Below is a small trained network, with its code and all its weights. Each question gives an input and a class and asks what happens when units are switched off, that is, made to give their printed mean instead of their output.

import numpy as np


def w(rows, s, z=0):
    codes = np.array(rows[::2]) - 128.0
    scale = np.full(codes.shape[1], s)
    scale[-1] = z or s
    return codes * scale


def f(y):
    return np.maximum(y, 0)


def log_softmax(a):
    a = a - a.max(-1, keepdims=True)
    return a - np.log(np.exp(a).sum(-1, keepdims=True))


def net(x, mask):
    res = np.array(x, float).reshape(1, 7) / 4 @ E
    y = f(res @ A[0][:, :-1].T + A[0][:, -1])
    res = res + np.where(mask, y, B[0][:, -1]) @ B[0][:, :-1]
    return log_softmax(res[-1] @ U[:, :-1].T + U[:, -1])


A, B = {}, {}
E = w([
[99,107,72,124,136,92,162,175,121,159,34],'x0',
[70,79,132,174,125,140,74,156,202,38,126],'x1',
[159,98,84,134,68,87,100,205,115,157,202],'x2',
[93,154,153,137,152,13,161,158,156,98,171],'x3',
[170,167,170,81,173,126,156,109,107,124,147],'x4',
[90,219,145,110,142,84,45,146,138,137,145],'x5',
[139,149,82,128,129,162,133,108,197,111,147],'x6',
],0.011)
A[0] = w([
[146,143,207,62,192,176,114,74,148,138,119,163],'N1',
[162,175,50,122,177,150,186,82,169,117,87,218],'N2',
[95,141,94,147,124,108,67,169,165,34,106,204],'N3',
[181,150,152,102,148,102,90,137,50,235,141,150],'N4',
[168,100,198,186,142,148,157,114,189,128,187,254],'N5',
[127,175,151,114,177,28,112,170,65,110,108,113],'N6',
[171,193,140,2,149,101,132,135,111,186,149,211],'N7',
[174,102,114,95,118,140,181,145,100,90,170,137],'N8',
],0.0087,0.0036)
B[0] = w([
[142,152,145,3,172,121,122,87,163,164,161,231],'N1',
[118,55,57,107,112,116,161,85,96,160,137,226],'N2',
[29,65,84,150,129,109,119,169,169,117,113,235],'N3',
[112,135,100,134,93,123,100,124,66,132,134,236],'N4',
[122,105,119,105,142,157,69,123,145,59,101,213],'N5',
[121,140,129,149,167,69,178,90,99,162,168,206],'N6',
[137,151,74,80,101,91,150,74,125,86,152,250],'N7',
[90,94,117,106,114,137,112,189,131,76,150,180],'N8',
],0.013,0.011)
U = w([
[88,72,91,160,96,109,96,208,132,40,98,209],'0',
[90,156,254,119,173,144,181,138,140,172,166,73],'1',
[161,119,183,58,185,184,108,123,153,85,104,89],'2',
[164,107,220,214,90,90,140,116,162,140,127,54],'3',
[127,97,138,223,188,116,173,177,155,211,109,69],'4',
[188,146,125,207,82,164,117,153,38,144,68,10],'5',
[153,134,67,84,109,98,169,74,83,148,123,214],'6',
[154,177,92,159,69,115,141,133,158,187,145,1],'7',
],0.009,0.0023)

Each question gives the input, the list of numbers given to net, and the class t.
The units are the neurons (one row each of A and B). Each row of codes is followed by its name. A weight is (code - 128) times the scale printed after its matrix; where a second scale follows, it is the last column's (A, B and U).
mask holds one flag per neuron, in row order. A switched-off neuron (its flag False) gives its mean, the last column of its row in B, instead of its output. The means were averaged over made-up inputs and are rounded, as every weight is.
A unit's drop is (log p(t) with every unit on - log p(t) with that unit switched off) / (log p(t) with every unit on - log p(t) with every unit switched off).
The circuit of an input: a set's keep is (log p(t) with only the set's units on - log p(t) with every unit switched off) / (log p(t) with every unit on - log p(t) with every unit switched off). Starting from all 8 units, units are removed one at a time, each time the one whose removal leaves the highest keep (on an exact tie, the one counted first), for as long as the keep stays at least 0.8.
circuit, biggest first: the units of the circuit, biggest drop first
unit that matters most: the unit with the biggest drop
top k neurons: the k neurons with the biggest drops, biggest first
drop when u is switched off: that unit's drop, to one decimal
input [-8,-2,-1,-7,4,0,4], class 2: circuit, biggest first -> (N5, N1)
input [7,4,-4,-6,4,2,-5], class 2: unit that matters most -> N7
input [-1,0,4,-4,3,-5,-6], class 0: circuit, biggest first -> (N8, N1)
input [-3,0,-4,4,5,-5,2], class 2: circuit, biggest first -> (N5, N4)
input [-2,-1,8,5,-7,0,-8], class 4: top 3 neurons -> (N6, N7, N5)
input [0,4,6,-7,7,0,3], class 0: top 2 neurons -> (N1, N8)
input [-4,3,-7,-7,-7,-2,8], class 2: top 3 neurons -> (N1, N7, N4)
input [3,-1,-1,6,0,-4,-6], class 1: top 3 neurons -> (N2, N7, N3)
input [0,8,-6,-1,4,4,-6], class 1: top 2 neurons -> (N1, N7)
input [-4,3,-4,-6,5,-8,5], class 2: drop when N5 is switched off -> 0.1
input [-2,1,5,2,1,-1,2], class 0: drop when N1 is switched off -> 0.1
input [-6,-2,-2,1,-1,-3,-6], class 2: drop when N5 is switched off -> 0.1
input [0,4,3,-6,4,2,8], class 0: drop when N3 is switched off -> 0.2
input [-5,0,-4,4,4,-3,6], class 2: circuit, biggest first -> (N5)
